Each row has a class, written as a number after it.
[ 298 -384 -383   83  166  212 -113   22  -94 -322  159 -586  473   13
 -326 -359 -189  193  193 -199  157 -311  170 -306  -16  272  612 -332
  185  -15 -128 -106] | 11
[ 225 -158 -323  100  230  205  -49  272 -137 -182  372 -470  296   36
 -239 -133 -135  477  100 -222  -13 -178  143 -214  151  183  560   35
   71  120  -44   19] | 5
[ 194 -344 -358  117  135  227 -193   91 -130 -361   75 -429  306   32
 -218 -137 -173 -113  158 -282  264 -196  201 -228  -34  246   25 -170
  359  -30   49    3] | 8
[  64 -198 -278  239   68  456  118 -218 -106  -69 -315 -634  869  253
 -183 -530 -576 -239  274 -173  399  205  166 -452   10  490  816 -512
  236  -11  -38 -116] | 1
[ 143  -34  -12  -71   74  -67 -176   97  251   95  346  -89 -112  -42
  -43 -242  -95  181   -6  197   90  -92  153  154  -99  -95   14  264
 -267  -68 -392 -129] | 6
[  21 -128 -177  -16   35  156 -381 -152   99   12  285  104   99  -16
 -222 -117 -268 -172   95  201   55   30   31 -159   31   66  344  179
    0 -247 -389 -360] | 9
[ 130 -368 -333   10   98  257  -77   63 -107 -319  201 -431  391    2
 -297 -164 -160  124  200 -216   48 -247  214 -282  101  227  390 -151
  226   36   36   30] | 12
[  44  -45    5   -8  -14  104 -117  -37  182  298  155   56   -9    5
  -42  -14  -86 -224   57  285  159   61   71  -20  286 -186   49  246
  -34  -33 -206 -191] | 4
[ 167 -358 -174   78   43  471 -149 -167 -285 -351   16 -387  374   21
  -26 -263 -401 -502  331 -139  262 -159   90 -251  -50   14  237 -326
  -22 -241  153  143] | 6
[  84   85  -86  170  197  198 -196 -145  -36 -315  -59  -91  394  121
 -220 -410 -255 -321   87 -425  145   53  416 -552   25  281  442   79
  346 -268  125 -254] | 2
[ 195 -348  -75  132  134  346 -263 -205 -304 -426 -178 -351  325   81
  -33 -269 -406 -663  275 -126  381  -69  108 -353 -143  -37  144 -366
   -1 -340   83  162] | 5
[  71    7   10  -13   60   57 -233  -58  170   76  399   82 -106    9
  -21 -185  -98  -45   52  200   87  -54  135  -17   41 -140   88  373
 -128  -66 -278 -243] | 6
[ -19  143   40  -85   38   15  -85  -81  342  154  408   52 -140  -98
  -55 -303 -106   96   87  256  113   -2  242  116  -62 -102  -47  399
 -235  -72 -445 -267] | 3
[  24   83   95  -88   10 -117 -181   -4  289  121  364   89 -245 -105
  -24 -123  -90  -90   36  256  110  -36  251   75    9 -169 -180  343
 -179  -49 -417 -146] | 0
[ 262 -534 -367   65   27  522 -196 -162 -327 -378 -152 -443  491   50
  -90 -374 -447 -585  391 -231  360 -138   -9 -240  -19   42  243 -529
   13 -430    6  164] | 7
[ 284 -283 -462   80  219  232  -54  181  -94 -238  167 -595  465  143
 -234 -259 -176  255  103 -304  129 -232  172 -295  155  267  511 -175
  279  112   18  -26] | 6
[ 194 -312 -141  131   79  384 -230 -200 -309 -442 -129 -337  379    0
  -76 -321 -407 -623  287 -214  309  -69  140 -294 -146   46  160 -380
   14 -416   53  160] | 9
[ 358 -388 -645  296  139  493 -208  233 -441 -311  301 -899  619  -12
 -316  196 -233  173   77  -11  190  -80 -251 -163  120  291  552 -499
  344   26 -225  109] | 11
[  22  242  163   74  131  -95 -238 -134  352  123  168  250 -251  -13
   48 -177 -157 -314   12  302  339   93  292    7 -159 -118 -273  464
 -152 -195 -560 -311] | 2
[ 143 -313 -127   97   41  422 -171 -201 -345 -352   23 -343  344   -9
  -22 -219 -445 -551  315 -115  237 -161   60 -296 -109   68  333 -384
  -84 -264   81  154] | 1
[ 191 -230 -321  100  202  163  -42   86  -93 -287  119 -398  301  -38
 -296 -127 -130  342   72 -194   52  -97   96 -190  -10  291  342 -156
  101  108 -229  -38] | 5
[ 203 -298 -322  -26   96  157  -69  208 -138 -237  189 -302  269   56
 -178 -308  -75  393  109 -324  -34 -254  135 -183  124  141  441    0
   24  -40  147   38] | 8
[ 127 -236 -116   52   38  391 -143 -120 -283 -339   86 -271  230   49
   37 -337 -366 -351  347 -292  197 -212  113 -261 -121   30  291 -211
  -70 -248  262  126] | 7
[  47  -63  119 -128 -114 -105  -98  -72  244  225  311   22 -128 -209
  -20 -181  -65   99  -64  374  -11  -78  158  128   18 -151   41  180
 -380  -10 -446 -127] | 10
[ 142  -84 -130  -24  103  -71 -178   42  313   46  207 -135  -43  -51
 -165 -378 -158  156   -4  149  231  -17  213  158 -232   56  -93  190
 -180 -196 -556 -199] | 0
[ -29   99  110 -112  -26 -149 -220  -76  271  107  279  215 -295 -112
   39  -91 -123 -126   21  268   87  -75  204   74 -118 -148 -187  311
 -215  -71 -390 -159] | 12
[ 225 -210 -229   85  242  228 -103  138 -107 -179  242 -374  312   62
 -266 -235 -100  303   37 -149   20 -187   79 -269  136  162  517   12
  172  169   72  -53] | 7
[  76   54  105  -14   63  -75 -221   14  336  227  178   79 -139  -22
   41 -218 -256 -242   52  410  337    4  205   82  -76 -142  -80  263
 -206 -144 -432 -264] | 8
[ 145 -338 -183   52   34  445 -215 -185 -400 -396   32 -294  214   72
   40  -57 -421 -620  348 -195  165 -152   19 -282  -71  -95   93 -282
    2 -228  243  297] | 0
[ 357 -506 -338  201  201  364  -58 -123 -361 -454 -205 -757  517   59
 -182 -275 -417 -541  320 -240  483 -126  123 -399   -7  148  247 -774
   92 -165 -133  272] | 1
[  42   28  136  -21   54   13 -284  -71  235   51  462  105 -195  -84
  -50 -283 -207  -64  153  287  147  -51  226   10 -113 -153   66  407
 -222  -86 -396 -281] | 12
[ 349 -719 -175  -30    8    5 -358  -67  277 -173 -416 -100   49  -16
 -183 -623 -360 -275  162 -119  529  -84  276  144 -584  150 -441 -158
 -130 -436 -301 -225] | 10
[ -55  268  102  103  160   69  -96   46  170   10  439  210 -248  -95
  -89 -227 -168  -72  226  183  277   96  213   70  -70  -59 -125  336
 -239 -127 -471 -151] | 12
[  44  137   91  -72   94 -174 -237   -3  325  145  333  107 -221  -48
  -18 -167 -123  -47   -1  299  121  -62  204   14  -67 -127  -49  325
 -183  -58 -508 -259] | 2
[ 137 -219 -182  152   41  419 -119 -246 -311 -295    8 -370  329   -7
   48 -107 -419 -521  297  -79  317 -153   10 -304  -67   96  317 -472
    9 -109   11   83] | 11
[ 230 -225 -349   74  175  237  -89  105  -57 -299  156 -491  398   25
 -308 -275 -234   31  180 -184  195 -169  220 -302   55  242  373 -234
  233    0 -111  -79] | 10
[ 211 -345 -147  124   53  427 -119 -160 -259 -299   31 -393  290  -29
   19 -316 -480 -432  386  -26  392 -214   51 -227 -171   29  276 -430
 -164 -232  -28   75] | 7
[ 101 -226 -181   57  130  190 -216  -43  143    0  245  -80   10   -8
 -190  -22  -45  140   72   96  137   55  109   65    0  -77 -124  365
  -47  -88 -323 -114] | 12
[  29    9   86  -56   15  -48 -214 -113  188   39  354   93 -256 -106
    8  -52  -58  -46   54  195   79 -107  187   23  -64 -137 -111  319
 -179   17 -294 -161] | 9
[ 344 -573 -167  151  -65  320 -211 -160 -432 -502  -61 -455  396  -39
  -10 -545 -522 -366  483 -285  297 -346   41 -260 -495  125  501 -760
 -314 -551  -33  131] | 11
[ -54  249   81 -118   36 -132 -144   -6  284   82  371  178 -359  -58
   51    1  -26   16   28  182   60  -55  224   52  -15 -161 -174  447
 -166   18 -297 -149] | 11
[ 215 -121 -214  161  225   75  -27  143  -25 -305  140 -489  247  -40
 -310 -226 -153  207  252  -26  341 -177  328 -294  -40  128  290 -134
   59 -103 -222  -39] | 10
[ 104 -327  -83   23  -36  446 -119 -194 -272 -294   -5 -289  310  -56
   54 -136 -318 -537  259  -86  213 -187   82 -202   38  -32   93 -286
    1  -83  282  166] | 1
[  74  -60  -20  -30   46   -4 -147   26  279  146  153   75  -43  -64
  -90 -116 -160 -125   46  323  196  -32  160   47  -11  -73  -82  209
 -161 -142 -444 -209] | 6
[ 193 -245 -303   72  102  146  -38   88  -86 -303   81 -480  324  -70
 -303 -184 -138  116  179 -243  155 -151  192 -230   37  241  201 -312
  203   52 -102   17] | 0
[ 198 -141 -125   92   -6  389 -102  -11 -337 -371  128 -238  195 -137
   29 -259 -304   17   89 -193   88  -86   70    3 -132  116  267  -80
 -235 -139  153  214] | 4
[ 239 -317 -343   89  197  262  -92  137 -134 -335  252 -512  331  -64
 -359  -86  -64  377  131 -153   64 -193   80 -176   71  225  334 -128
  168  200  -73    6] | 8
[ 105   20    5   -3   93    3 -216  -19  204   67  384   32 -154  -93
 -104 -118 -131   63   96  380  121  -59   71   58 -115 -146   47  279
 -256  -99 -542 -238] | 9
[ 171 -334 -357   27  203  277 -103   39 -112 -309  165 -384  350   60
 -281 -202 -175   82  163 -312   83 -227  219 -344  109  249  336  -81
  270   79   83  -16] | 3
[  76 -205 -502  -84   68  302  209  147  -46 -377  303 -498  145 -225
 -432  151 -163  245  373  -37  114 -340  151  -88   48  302   31 -395
  138  355 -152  162] | 0
[ 118  -53 -334   77  251  236  -64  172 -131 -230  206 -260  164  125
  -97  -61   -1  422   -9 -334   65 -129   80 -174  191  180  242  216
  233  225  260   -5] | 4
[   0  152  122  -74    5 -112 -204  -77  270  131  356  114 -227 -108
  -25  -14  -80  -44    7  424   62  -46   93   26  -67 -152  -14  271
 -196   50 -532 -228] | 12
[ 128 -250 -267   27  164  285 -103   26  -87 -350  193 -324  288   16
 -279 -196 -151   20  214 -262  112 -211  236 -281   60  203  248  -41
  222   58  126  -30] | 1
[ 177 -347 -209  115  -15  430 -142 -181 -315 -390  -78 -397  355  -28
    0 -197 -402 -467  351 -153  333 -175   29 -212 -181  101  200 -505
  -30 -224   42  153] | 12
[ 315 -297  -86  109   96  173 -160   -8 -242 -380  -57 -395  246  -73
   -3 -408 -488 -461  339  -76  371 -282  111 -282 -266   54  297 -562
 -180 -327 -209   70] | 11
[ 133 -105 -183  -26  -23   91  -94   94  -18 -399  255 -264  -55 -253
 -154 -187 -235  -13  249  -85  234 -230  377   39 -203  147 -207    0
   11    5 -129   91] | 1
[ 107   61   24  -30   87  -70 -222   50  222  322  281   19  -24   71
  -85 -191  -63   87 -114  389   29   23    7   -6  105 -180  362  335
 -185 -163 -356 -257] | 9
[ 218 -198 -373   46  141   30   65   88   82 -209 -115 -493  403  -30
 -250  -64  -70  168  -43 -155  185 -117  235 -150  113  351  199 -358
  285  120 -226  -37] | 2
[   6 -422  -80   26  -12  617 -139 -260 -353 -389  -96  -55  247  112
   30  -90 -344 -794  447 -323  161  -93  163 -399  117 -162  -54   20
   98 -312  568  214] | 4
[ 282 -180 -369  135  181  163 -109   70  -29 -301 -108 -604  468   55
 -366 -391 -234  121  128  -92  371  -67   55 -169 -195  375  378 -484
  246   28 -261  -68] | 7
[  68   92   59  -55   28  -54 -189   55  222  146  359   80 -201  -80
    6 -137 -142    0    9  293  118  -45  177   76   31 -159    3  348
 -200  -51 -303 -192] | 4
[ 130 -259 -132   23   -3  406 -135 -142 -254 -402   64 -310  261  -87
   -1 -207 -444 -614  391  -56  286 -184  140 -239  -38  -19   96 -368
  -43 -199   36  149] | 8
[ 137  209  129  -42  158 -290 -295  128  288  168  404  -76 -246  -76
  -75 -327 -338  -38   47  508  213  -48   96   73 -285 -125  220   73
 -364 -179 -761 -231] | 11
[ 153 -455 -167   48    6  458 -133 -196 -278 -287   -3 -315  383  -29
    5 -286 -442 -498  319  -95  216 -221   97 -267  -20   25  240 -309
  -79 -210   64  133] | 2
[ 211 -440 -421  109  249  336   -7   97 -157 -398  101 -480  311  -70
 -402  -60 -213  118  340 -251  233 -316  159 -261  -34  314  189 -313
  177  102  -65  104] | 7
[ 181 -234 -333   86  189  278 -135   98 -131 -345  237 -368  344   56
 -259 -181 -166  171  166 -277   90 -192  171 -287    3  267  356  -58
  228   28   17  -50] | 3
[   4   42   83  -54   22   29 -246  -96  162   29  482   93 -201  -93
  -15  -24 -101   23  114  358   51 -137   92   28 -101 -153   90  360
 -265   -1 -407 -195] | 5
[  78 -392  178  -81  198  206 -419 -200  130  -53  418  172  -98   29
   -1 -215  -21   -9  -21  184  -97 -268  174  -14  -80 -277    8  853
 -166  -13   21 -120] | 11
[ 238 -375 -177   65   78  369 -159 -103 -229 -327 -164 -395  405   66
  -27 -451 -501 -616  364 -158  382 -187  138 -294 -134   23  306 -440
  -81 -470   84   97] | 6
[  32   57  151  -69   22 -110 -243   28  215  104  469  102 -260  -83
    3 -202 -142   34  103  296   66 -153  168   54 -156 -167   94  341
 -307 -122 -351 -195] | 11
[ 243 -363 -323  142  144  215 -139  129 -235 -400  279 -487  283   10
 -212 -192 -101  319  118 -407   80 -219  187 -219   -9  237  291 -172
  181   98  136   76] | 11
[  57  148  109    5   40 -133 -215  -43  298   86  209   57 -168  -88
  -45 -143 -147 -172   83  318  251   28  178    9 -139  -98  -86  156
 -150 -120 -591 -276] | 12
